Here is a tiny trained network, its code and every weight. The questions are about switching its units off for an input and a class, where a switched-off unit gives its printed mean instead of its output.

import numpy as np


def w(rows, s, z=0):
    codes = np.array(rows[::2]) - 128.0
    scale = np.full(codes.shape[1], s)
    scale[-1] = z or s
    return codes * scale


def norm(h):
    return h / np.sqrt((h * h).mean(-1, keepdims=True) + 1e-5)


def f(y):
    return y / 2 * (1 + np.tanh(0.7978845608 * (y + 0.044715 * y**3)))


def log_softmax(a):
    a = a - a.max(-1, keepdims=True)
    return a - np.log(np.exp(a).sum(-1, keepdims=True))


def net(x, mask):
    res = np.array(x, float).reshape(1, 7) / 4 @ E
    u = 0
    for l in range(4):
        y = f(norm(res) @ A[l][:, :-1].T + A[l][:, -1])
        res = res + np.where(mask[u : u + 6], y, B[l][:, -1]) @ B[l][:, :-1]
        u += 6
    return log_softmax(norm(res)[-1] @ U[:, :-1].T + U[:, -1])


A, B = {}, {}
E = w([
[124,97,100,147,150],'x0',
[121,72,214,151,194],'x1',
[131,138,137,121,124],'x2',
[169,45,137,64,77],'x3',
[253,170,169,185,96],'x4',
[129,141,138,120,119],'x5',
[138,154,149,112,113],'x6',
],0.0049)
A[0] = w([
[129,99,83,54,189,253],'L0N0',
[163,103,88,136,37,96],'L0N1',
[178,142,130,204,2,186],'L0N2',
[166,184,52,183,57,98],'L0N3',
[173,108,117,139,105,84],'L0N4',
[145,68,145,81,99,79],'L0N5',
],0.0067,0.0021)
B[0] = w([
[111,209,252,23,44,234],'L0N0',
[202,115,149,91,57,180],'L0N1',
[129,49,119,123,178,254],'L0N2',
[127,158,98,189,170,221],'L0N3',
[119,66,93,46,90,135],'L0N4',
[201,78,94,79,157,162],'L0N5',
],0.0039,0.0029)
A[1] = w([
[190,160,182,222,17,10],'L1N0',
[166,183,132,96,160,215],'L1N1',
[127,139,80,49,152,173],'L1N2',
[168,186,2,89,113,6],'L1N3',
[152,180,29,116,47,115],'L1N4',
[173,174,167,78,128,100],'L1N5',
],0.0071,0.002)
B[1] = w([
[153,119,97,123,118,195],'L1N0',
[89,100,107,76,172,189],'L1N1',
[81,116,117,124,84,205],'L1N2',
[130,101,196,249,92,210],'L1N3',
[100,102,175,152,133,253],'L1N4',
[111,98,126,189,139,158],'L1N5',
],0.012,0.0024)
A[2] = w([
[123,63,230,102,241,94],'L2N0',
[175,177,1,28,95,56],'L2N1',
[132,47,98,84,62,5],'L2N2',
[161,170,101,185,122,135],'L2N3',
[89,125,88,178,38,38],'L2N4',
[79,156,170,210,131,57],'L2N5',
],0.007,0.0018)
B[2] = w([
[133,117,172,222,4,252],'L2N0',
[130,161,201,204,37,121],'L2N1',
[145,131,179,120,183,188],'L2N2',
[71,76,111,60,134,152],'L2N3',
[201,97,254,157,114,161],'L2N4',
[184,122,180,129,145,199],'L2N5',
],0.0075,0.0033)
A[3] = w([
[49,103,138,78,132,26],'L3N0',
[255,151,90,145,155,148],'L3N1',
[220,103,50,146,109,254],'L3N2',
[179,52,140,42,72,120],'L3N3',
[89,230,132,206,208,102],'L3N4',
[124,87,149,143,29,128],'L3N5',
],0.0089,0.0023)
B[3] = w([
[68,142,107,150,55,171],'L3N0',
[1,146,134,118,30,190],'L3N1',
[40,147,137,87,122,200],'L3N2',
[168,184,78,95,209,226],'L3N3',
[210,113,101,74,183,201],'L3N4',
[170,130,122,211,163,254],'L3N5',
],0.0087,0.0055)
U = w([
[149,60,204,233,112,163],'0',
[1,114,121,93,72,1],'1',
[202,118,101,54,227,227],'2',
],0.0099,0.00056)

Each question gives the input, the list of numbers given to net, and the class t.
The units are the neurons (one row each of A and B). Each row of codes is followed by its name. A weight is (code - 128) times the scale printed after its matrix; where a second scale follows, it is the last column's (A, B and U).
mask holds one flag per neuron, layer by layer. A switched-off neuron (its flag False) gives its mean, the last column of its row in B, instead of its output. The means were averaged over made-up inputs and are rounded, as every weight is.
A unit's drop is (log p(t) with every unit on - log p(t) with that unit switched off) / (log p(t) with every unit on - log p(t) with every unit switched off).
The circuit of an input: a set's keep is (log p(t) with only the set's units on - log p(t) with every unit switched off) / (log p(t) with every unit on - log p(t) with every unit switched off). Starting from the 12 units with the biggest drops (on a tie, the unit counted first), units are removed one at a time, each time the one whose removal leaves the highest keep (on an exact tie, the one counted first), for as long as the keep stays at least 0.8.
circuit, biggest first: the units of the circuit, biggest drop first
unit that matters most: the unit with the biggest drop
top k neurons: the k neurons with the biggest drops, biggest first
k most important neurons of layer l: the k neurons of layer l with the biggest drops, biggest first
drop when u is switched off: that unit's drop, to one decimal
input [7,0,7,7,-6,0,4], class 2: circuit, biggest first => [L3N3]
input [-3,6,5,-7,5,5,-5], class 2: circuit, biggest first => [L3N4, L1N3]
input [-5,-8,3,-7,-7,8,4], class 0: circuit, biggest first => [L1N3, L2N4]
input [-1,5,-3,-6,-4,0,0], class 2: top 4 neurons => [L3N4, L1N4, L1N3, L0N2]
input [5,0,8,-4,3,-6,6], class 2: top 3 neurons => [L3N4, L0N1, L2N3]
input [4,-4,-1,2,5,2,6], class 1: 2 most important neurons of layer 2 => [L2N0, L2N1]
input [6,3,-7,3,4,1,8], class 1: circuit, biggest first => [L1N4, L3N1, L1N3]
input [-5,4,8,-6,1,5,5], class 2: top 2 neurons => [L1N4, L3N4]
input [-7,-4,7,-2,5,3,-7], class 1: 3 most important neurons of layer 1 => [L1N0, L1N2, L1N1]
input [3,-7,-3,3,8,0,6], class 1: 2 most important neurons of layer 0 => [L0N2, L0N1]
input [0,-8,7,-7,-6,8,6], class 0: top 4 neurons => [L1N3, L2N4, L1N4, L3N3]
input [4,-6,-3,-8,5,7,-1], class 2: top 2 neurons => [L3N4, L2N0]
input [-5,-7,-3,2,8,-5,-6], class 1: 3 most important neurons of layer 1 => [L1N0, L1N2, L1N1]
input [3,1,2,5,6,6,-5], class 1: 3 most important neurons of layer 3 => [L3N1, L3N2, L3N4]
input [-5,-4,-4,-1,7,7,8], class 1: unit that matters most => L1N0
input [3,-5,0,-6,-2,6,-5], class 2: top 4 neurons => [L3N4, L2N0, L0N1, L0N3]
input [-2,-4,-1,-6,0,-4,-2], class 2: top 3 neurons => [L3N4, L2N0, L0N3]
input [5,-6,-8,6,-2,0,1], class 0: top 2 neurons => [L1N3, L1N4]
input [-7,0,0,0,3,-8,-3], class 1: 2 most important neurons of layer 1 => [L1N4, L1N2]
input [-3,-4,7,1,7,6,7], class 1: top 3 neurons => [L1N0, L3N1, L2N0]
input [7,-8,7,-7,-2,-1,8], class 0: circuit, biggest first => [L1N3]
input [8,-8,3,-4,-4,3,7], class 0: drop when L1N3 is switched off => 0.3
